(in the rows, 128 means zero)
106,116,146,153,194,111,129,142,112,148,119,203,126,124,89,131,141,114,166,153,150,109,98,166,136,109,119,124,123,139,130,144,95,124,106,166,162 | J_195
111,105,155,141,122,140,132,128,187,158,47,147,93,135,112,73,103,64,79,151,132,126,107,98,167,73,123,149,115,129,118,121,123,144,116,153,117 | J_441
81,154,175,151,139,100,136,120,113,137,160,133,120,144,123,178,139,98,171,139,108,119,105,168,142,114,158,174,95,130,132,158,116,141,111,161,171 | J_499
125,129,125,108,106,125,123,162,122,111,106,111,124,99,137,149,119,119,122,125,128,138,120,145,119,120,104,69,138,148,128,115,94,136,109,118,142 | J_885
157,119,94,125,110,144,130,171,117,144,125,88,139,110,128,135,86,150,134,123,153,133,141,144,131,117,78,24,131,130,104,130,133,107,120,89,125 | J_447
124,124,143,130,155,145,121,116,106,116,113,149,122,152,122,79,114,175,135,159,161,144,110,163,105,113,136,134,113,124,138,130,129,126,130,110,143 | J_195
154,139,85,127,151,166,108,135,101,83,139,149,139,129,123,119,124,174,136,134,184,141,115,139,96,148,93,62,139,149,132,128,136,120,130,62,135 | J_499
113,84,89,102,85,138,138,145,141,129,93,114,121,90,158,166,119,100,119,127,145,150,117,137,112,147,45,82,113,146,103,102,122,117,108,54,138 | J_70
144,159,144,138,190,148,114,154,124,163,104,163,133,100,105,103,175,114,130,164,117,115,141,149,139,66,174,84,129,113,143,144,110,115,149,242,142 | J_441
130,105,124,96,138,159,127,150,152,119,93,169,143,139,91,129,175,142,64,149,124,106,125,122,125,89,137,132,106,120,96,134,143,117,124,169,128 | J_794
133,125,101,128,108,166,122,139,132,145,133,84,111,105,168,115,81,104,122,109,164,162,125,121,126,127,104,103,139,149,118,118,134,146,138,71,135 | J_441
134,173,101,140,128,169,143,114,127,115,74,115,165,75,127,67,99,74,120,171,168,150,125,164,152,114,152,132,139,141,125,101,153,96,135,134,126 | J_716
114,131,122,145,127,112,102,91,107,68,112,149,130,172,83,140,138,148,140,163,134,106,118,161,116,134,126,152,143,135,148,146,137,109,112,94,162 | J_439
151,87,76,114,125,150,116,184,186,112,97,102,153,130,127,88,82,77,98,135,156,120,135,129,137,124,119,58,133,129,111,91,114,113,115,105,128 | J_441
143,109,97,136,104,139,137,143,166,116,93,130,150,163,119,142,104,144,127,152,160,125,135,165,125,125,99,130,108,119,107,118,149,125,130,66,143 | J_70
141,109,113,122,129,161,103,138,127,116,73,95,123,140,120,107,113,130,121,119,156,134,113,147,134,121,114,92,104,123,86,139,146,101,120,93,126 | J_538
125,121,174,156,113,165,91,148,142,93,80,83,121,95,110,116,123,124,183,161,129,114,109,137,157,102,145,201,122,126,128,148,161,120,123,105,163 | J_195
118,107,94,120,129,155,125,141,120,123,116,129,120,114,142,167,142,133,135,155,157,136,132,148,123,136,66,88,107,125,99,104,107,121,116,75,161 | J_499
156,140,137,122,122,127,117,110,129,133,109,93,126,175,107,100,99,138,121,101,109,135,119,137,128,109,139,121,114,115,123,165,145,119,133,97,125 | J_794
149,151,139,131,156,155,87,156,121,100,144,135,143,155,97,118,149,194,117,121,130,101,127,116,108,93,167,95,120,110,123,149,145,122,135,179,155 | J_31
96,161,182,151,168,107,140,117,101,143,128,172,97,155,119,153,156,180,190,171,136,124,104,168,140,100,113,164,107,109,145,159,124,135,123,170,169 | J_70
133,154,147,126,164,167,107,141,82,118,76,92,136,132,118,107,81,76,189,117,121,150,93,142,143,115,149,148,123,129,100,160,158,98,133,118,142 | J_538
140,77,100,148,113,164,139,146,118,155,129,138,129,66,151,104,123,166,104,169,173,146,137,145,108,126,94,84,123,145,128,113,130,147,136,88,143 | J_885
138,126,116,118,130,180,144,149,104,114,147,152,159,115,140,143,145,188,120,147,152,145,137,153,112,110,95,100,121,128,123,112,149,147,145,79,133 | J_31
121,102,119,132,137,139,117,125,139,143,106,138,134,101,107,131,142,132,87,109,113,119,102,100,118,119,104,115,107,119,101,145,129,126,108,131,132 | J_574
150,122,77,109,138,175,125,163,126,117,120,111,149,145,118,118,101,151,141,169,159,120,158,148,127,104,110,50,139,134,123,103,138,100,129,101,123 | J_70
110,143,139,160,181,208,101,146,84,89,78,106,160,61,101,83,111,131,168,167,149,112,102,157,145,103,147,182,121,133,123,159,148,116,102,120,161 | J_195
93,133,157,123,144,108,142,122,139,153,112,165,108,128,122,165,172,126,136,158,154,137,133,170,119,99,98,87,130,137,121,119,110,116,144,140,135 | J_441
100,109,141,168,158,146,148,141,116,142,146,115,153,104,121,113,96,120,148,153,158,126,147,156,152,144,107,138,143,136,108,133,153,120,131,93,128 | J_794
126,124,119,114,145,126,124,104,123,98,119,154,122,178,102,132,153,148,118,142,150,134,125,153,96,130,128,96,130,137,122,133,132,113,140,106,139 | J_885
133,121,105,135,103,130,123,140,143,126,143,93,145,121,131,146,88,161,145,115,147,119,120,154,137,117,78,71,108,127,118,90,102,132,110,72,156 | J_574
123,91,77,100,123,136,144,164,115,136,158,106,165,116,132,157,124,77,105,135,119,131,170,152,116,139,105,34,136,144,106,88,107,118,124,102,140 | J_885
102,125,156,135,100,101,133,114,136,156,118,104,103,171,110,116,89,74,163,125,99,100,118,137,162,91,118,191,107,136,133,158,147,132,110,109,126 | J_447
149,109,158,161,131,135,109,172,132,154,102,107,133,94,125,84,111,122,113,139,113,131,122,122,162,106,141,103,133,114,118,154,142,127,128,177,124 | J_538
104,121,137,178,109,120,132,128,148,121,106,98,160,128,138,132,101,147,158,163,146,114,145,218,145,119,131,150,80,125,128,113,117,112,131,101,162 | J_217
124,133,169,147,136,146,134,136,118,124,92,117,160,151,105,68,81,134,128,144,130,105,126,159,163,94,159,187,91,129,128,120,155,130,132,117,130 | J_217
107,107,120,101,133,139,131,116,103,118,123,174,102,181,125,136,147,156,119,145,151,137,123,138,73,118,112,124,96,133,129,129,147,132,123,81,135 | J_439
149,116,88,121,137,111,118,132,119,161,112,119,110,110,138,89,101,133,97,111,156,141,121,118,125,133,101,93,130,131,106,127,92,127,119,125,142 | J_538
125,132,136,108,163,100,126,113,117,151,126,149,93,167,107,141,145,157,118,101,141,123,130,133,114,129,119,88,118,122,106,139,98,106,133,151,129 | J_794
143,122,98,129,119,107,136,144,118,149,157,93,135,119,137,71,90,124,105,116,134,152,126,136,125,138,104,74,127,147,138,141,142,111,128,96,111 | J_716
86,89,162,127,153,160,99,142,115,112,91,133,129,120,106,112,137,149,142,157,145,92,117,156,130,105,95,144,109,127,100,119,134,100,113,115,157 | J_794
97,119,129,121,101,155,125,117,119,106,89,142,117,153,119,158,114,95,116,139,113,131,113,182,124,92,144,147,93,156,115,131,107,112,131,138,147 | J_447
123,99,121,105,95,126,142,170,137,130,117,116,121,167,132,134,90,130,125,157,145,136,129,172,151,107,87,79,122,145,115,93,133,119,131,95,133 | J_70
121,133,109,112,113,125,129,147,179,125,149,116,130,167,129,116,142,160,111,155,133,117,154,155,110,69,145,117,125,140,146,145,128,141,137,119,110 | J_31
127,111,119,129,99,118,110,140,84,166,110,120,77,162,143,161,114,130,132,126,119,156,129,191,131,123,107,79,109,145,119,142,107,94,144,127,132 | J_716
140,146,98,84,115,156,133,169,138,93,147,111,162,146,144,148,143,141,116,129,153,144,139,160,89,120,137,93,138,137,118,123,160,144,141,90,125 | J_885
113,130,146,146,149,138,137,128,117,116,143,134,161,116,102,129,157,149,172,178,148,107,129,181,128,114,149,153,106,119,138,144,152,104,111,122,152 | J_716
133,132,149,165,161,167,113,104,143,147,78,119,132,134,106,85,106,123,173,165,107,107,122,177,165,68,169,134,113,117,147,152,130,92,140,173,115 | J_794
139,121,104,131,105,118,142,137,183,155,131,146,109,178,135,169,108,75,134,117,108,131,145,135,132,99,135,109,115,132,125,122,97,134,143,147,124 | J_447
109,126,156,132,95,116,148,160,169,159,84,89,121,138,130,101,114,127,143,194,124,123,133,169,150,63,136,126,67,104,131,138,150,118,112,155,146 | J_70
137,117,103,101,123,121,121,157,152,126,129,113,143,183,119,133,95,169,121,134,131,103,135,144,118,95,134,133,130,114,119,130,109,134,113,106,133 | J_31
120,136,175,140,117,169,122,165,114,92,106,78,134,127,138,102,79,135,156,152,126,151,129,190,150,106,177,144,106,138,133,112,138,119,155,126,132 | J_195
131,93,127,139,157,170,109,149,144,95,92,95,170,70,105,82,125,141,134,169,171,113,100,86,107,142,127,123,137,96,92,143,186,102,95,106,168 | J_885
109,106,172,149,113,144,124,158,166,115,95,143,132,163,99,145,139,138,108,183,91,125,134,140,148,79,145,140,93,100,116,121,128,131,130,167,151 | J_574
154,154,141,108,102,81,181,167,189,182,97,98,112,111,153,141,144,115,129,147,79,160,165,133,168,90,105,70,107,104,136,104,114,129,173,175,91 | J_885
143,106,109,109,146,152,130,138,112,118,108,139,113,106,139,90,113,131,117,131,168,157,129,107,118,151,90,60,152,139,116,93,124,109,143,92,116 | J_31
129,128,125,134,141,154,97,135,96,100,126,111,115,150,123,129,96,138,122,89,152,143,101,137,119,144,111,42,136,150,106,133,136,105,129,112,143 | J_70
162,96,128,133,124,128,105,126,128,120,87,135,90,187,100,95,119,167,113,135,117,122,115,145,141,103,131,99,104,123,140,141,140,111,144,118,119 | J_439
121,121,142,130,191,172,98,179,79,152,109,96,124,87,118,144,138,142,138,96,125,113,107,140,146,120,105,64,120,128,77,170,146,99,126,143,113 | J_499
117,77,95,158,105,142,134,147,152,130,136,147,146,94,137,141,117,99,138,161,160,122,133,139,112,136,74,104,122,129,122,123,121,137,91,79,165 | J_447
109,122,113,117,98,117,143,147,130,133,153,98,133,127,169,140,106,130,106,112,129,166,142,132,102,155,67,96,109,124,113,119,130,137,126,73,138 | J_794
110,96,153,138,121,149,115,175,118,123,111,73,137,140,108,117,88,108,153,130,89,104,135,166,153,99,134,142,112,144,115,169,159,101,134,108,105 | J_447
126,135,121,137,132,108,96,113,106,117,94,114,104,174,124,154,102,130,157,102,149,139,113,177,127,148,111,58,117,128,101,131,102,83,126,125,139 | J_538
147,89,86,123,106,141,107,144,93,142,133,150,134,128,149,130,109,138,103,124,156,148,141,168,95,143,109,65,127,155,113,101,112,118,148,104,136 | J_538
132,129,99,98,150,153,128,130,121,119,155,165,139,145,121,113,134,157,106,134,167,136,118,120,95,112,123,99,126,139,122,105,132,134,127,121,143 | J_195
121,138,114,115,97,127,157,123,138,140,103,97,129,136,151,120,92,132,128,150,160,163,121,171,119,106,91,82,103,129,116,104,127,136,126,72,148 | J_885
127,137,128,117,130,152,146,161,139,127,100,102,152,115,118,93,84,127,155,162,144,101,131,156,151,83,149,159,96,123,119,113,135,113,122,143,136 | J_447
88,106,149,120,165,100,134,138,133,125,151,136,133,161,104,151,121,117,190,130,117,98,105,140,109,119,118,123,112,125,127,168,130,98,94,129,128 | J_447
102,135,135,104,150,133,124,140,78,111,109,130,131,122,117,134,118,131,122,117,135,124,96,129,116,128,100,98,128,125,114,135,140,123,87,113,137 | J_439
149,133,110,122,120,106,115,138,136,132,126,95,129,146,128,116,103,138,130,94,144,125,97,153,126,140,115,109,114,133,117,161,150,121,124,82,116 | J_499
150,99,91,99,102,110,129,141,123,178,163,134,115,108,138,133,139,145,60,97,132,139,143,115,98,131,117,65,135,143,117,115,104,146,134,124,117 | J_574
103,103,114,129,158,134,116,144,128,83,104,110,164,128,90,66,89,118,122,170,158,104,120,127,112,140,117,157,116,139,106,129,145,98,107,67,153 | J_499
133,126,149,143,150,116,119,117,142,143,89,124,111,167,90,129,98,137,174,127,118,104,95,154,151,77,141,89,104,130,132,143,138,88,132,145,119 | J_439
152,133,103,105,126,129,148,113,138,154,83,96,131,97,123,150,142,88,136,108,124,135,148,132,134,135,101,103,120,111,86,125,136,90,148,99,118 | J_447
88,129,171,134,108,71,119,127,119,125,114,140,109,166,118,144,117,141,113,136,100,132,90,144,123,123,111,175,103,120,137,163,119,134,109,147,165 | J_441
136,114,141,80,121,123,147,110,147,149,100,112,145,175,101,44,76,86,103,124,114,127,121,83,116,91,116,130,102,115,119,112,157,122,110,71,115 | J_794
141,98,111,127,129,143,124,167,144,121,92,92,145,97,116,73,89,119,96,131,137,118,111,119,156,123,108,94,138,138,109,125,149,119,120,117,115 | J_885
108,108,157,156,138,131,116,130,117,141,139,119,105,115,149,99,173,185,108,166,116,121,151,153,116,112,141,161,108,94,150,156,136,154,130,142,144 | J_439
150,140,107,109,139,105,131,126,121,159,112,105,126,179,112,128,119,133,129,111,149,126,140,187,134,121,118,58,119,117,113,141,133,103,138,103,110 | J_441
163,112,80,113,91,125,113,118,140,120,159,110,109,146,149,120,136,149,83,126,122,131,169,101,100,143,144,124,146,119,150,113,120,151,137,100,129 | J_439
124,79,124,171,156,161,144,92,152,133,93,132,111,113,113,59,117,178,129,167,174,106,143,133,150,127,125,154,80,115,126,113,127,113,134,94,117 | J_31
128,135,104,116,110,119,137,132,125,125,151,99,162,114,140,104,109,136,114,134,155,140,140,178,115,131,122,111,140,145,132,112,137,130,135,82,126 | J_195
126,94,138,158,163,170,96,154,146,118,94,146,129,130,110,117,133,149,116,143,138,119,114,121,121,108,131,102,132,113,103,156,139,114,126,147,139 | J_31
139,167,124,106,147,158,135,133,105,130,108,96,171,101,107,101,132,112,108,127,115,121,143,118,106,109,191,127,119,117,115,150,168,119,129,159,118 | J_885
